Below are the code and all the weights of a small trained network. Each question names an input and a class and asks about switching units off, where a switched-off unit gives its printed mean instead of its output.

import numpy as np


def w(rows, s, z=0):
    codes = np.array(rows[::2]) - 128.0
    scale = np.full(codes.shape[1], s)
    scale[-1] = z or s
    return codes * scale


def f(y):
    return y / 2 * (1 + np.tanh(0.7978845608 * (y + 0.044715 * y**3)))


def log_softmax(a):
    a = a - a.max(-1, keepdims=True)
    return a - np.log(np.exp(a).sum(-1, keepdims=True))


def net(x, mask):
    res = np.array(x, float).reshape(1, 7) / 4 @ E
    y = f(res @ A[0][:, :-1].T + A[0][:, -1])
    res = res + np.where(mask, y, B[0][:, -1]) @ B[0][:, :-1]
    return log_softmax(res[-1] @ U[:, :-1].T + U[:, -1])


A, B = {}, {}
E = w([
[152,100,12,127],'x0',
[134,193,70,51],'x1',
[1,104,101,226],'x2',
[83,156,40,116],'x3',
[229,126,173,223],'x4',
[146,204,86,140],'x5',
[81,230,148,114],'x6',
],0.0059)
A[0] = w([
[93,161,96,218,198],'n1',
[176,52,203,83,145],'n2',
[107,17,149,163,255],'n3',
[165,95,7,117,156],'n4',
[87,157,77,60,242],'n5',
[159,203,197,117,145],'n6',
],0.017,0.0038)
B[0] = w([
[77,78,27,148,213],'n1',
[175,161,253,132,220],'n2',
[26,76,227,170,254],'n3',
[206,48,113,39,225],'n4',
[20,226,158,62,240],'n5',
[218,187,67,186,198],'n6',
],0.021,0.0098)
U = w([
[99,112,82,157,159],'0',
[183,74,114,2,119],'1',
[202,203,98,164,153],'2',
[139,110,202,142,55],'3',
[91,195,105,45,93],'4',
[80,155,160,86,252],'5',
[76,77,120,144,84],'6',
],0.008,0.0042)

Each question gives the input, the list of numbers given to net, and the class t.
The units are the neurons (one row each of A and B). Each row of codes is followed by its name. A weight is (code - 128) times the scale printed after its matrix; where a second scale follows, it is the last column's (A, B and U).
mask holds one flag per neuron, in row order. A switched-off neuron (its flag False) gives its mean, the last column of its row in B, instead of its output. The means were averaged over made-up inputs and are rounded, as every weight is.
A unit's drop is (log p(t) with every unit on - log p(t) with that unit switched off) / (log p(t) with every unit on - log p(t) with every unit switched off).
The circuit of an input: a set's keep is (log p(t) with only the set's units on - log p(t) with every unit switched off) / (log p(t) with every unit on - log p(t) with every unit switched off). Starting from all 6 units, units are removed one at a time, each time the one whose removal leaves the highest keep (on an exact tie, the one counted first), for as long as the keep stays at least 0.8.
units of the circuit, in order: the units of the circuit, biggest drop first
unit that matters most: the unit with the biggest drop
k most important neurons: the k neurons with the biggest drops, biggest first
drop when u is switched off: that unit's drop, to one decimal
input [-4,4,-4,1,0,4,1], class 2: units of the circuit, in order => [n6]
input [1,-1,-3,7,-2,-7,7], class 4: units of the circuit, in order => [n3, n5]
input [1,0,4,0,-4,7,7], class 4: units of the circuit, in order => [n5, n3]
input [-4,-5,-5,8,-2,8,-6], class 1: units of the circuit, in order => [n3, n4]
input [0,-2,-6,2,-1,3,1], class 2: units of the circuit, in order => [n3, n6]
input [1,5,-8,-4,-4,-4,3], class 4: 2 most important neurons => [n5, n3]
input [1,6,3,2,6,-3,-1], class 1: units of the circuit, in order => [n3, n5]
input [-1,-8,-1,-8,-8,4,-2], class 3: units of the circuit, in order => [n5, n2]
input [-3,-6,-4,5,1,0,0], class 3: 3 most important neurons => [n5, n1, n4]
input [8,-8,1,-4,-1,7,2], class 6: units of the circuit, in order => [n6, n1]
input [-4,1,8,7,3,3,-1], class 0: 2 most important neurons => [n1, n3]
input [-4,-8,-1,3,-7,-1,6], class 4: 2 most important neurons => [n3, n2]
input [3,-5,-2,3,6,7,6], class 2: 3 most important neurons => [n3, n6, n5]
input [-3,4,7,0,8,6,8], class 0: unit that matters most => n1
input [1,-6,4,-3,-5,6,-7], class 6: units of the circuit, in order => [n3, n2]
input [5,-8,1,2,-6,4,-8], class 1: 2 most important neurons => [n4, n5]
input [0,-5,-6,0,-6,-5,-2], class 3: 2 most important neurons => [n2, n5]
input [2,0,8,0,8,6,-7], class 6: units of the circuit, in order => [n3, n1]
input [-1,4,-5,8,3,-5,2], class 4: 3 most important neurons => [n5, n3, n2]
input [-3,-1,7,5,5,-1,-6], class 6: unit that matters most => n3
input [7,6,-7,-6,1,-1,3], class 1: 2 most important neurons => [n4, n3]
input [1,-2,-4,-4,-7,4,-1], class 4: 2 most important neurons => [n3, n5]
input [-2,4,5,-6,-2,5,2], class 4: 2 most important neurons => [n3, n2]
input [-7,3,5,-3,-8,5,8], class 4: 2 most important neurons => [n5, n3]
input [4,1,2,-5,-4,7,-8], class 1: drop when n4 is switched off => 0.7
input [-6,2,-6,-8,3,8,1], class 2: drop when n6 is switched off => 0.2
input [-2,-2,8,2,-1,8,-1], class 0: drop when n3 is switched off => 0.2
input [-1,-5,1,5,0,1,-7], class 6: drop when n2 is switched off => 0.3
input [-4,-6,-7,6,-8,-8,-6], class 3: unit that matters most => n2
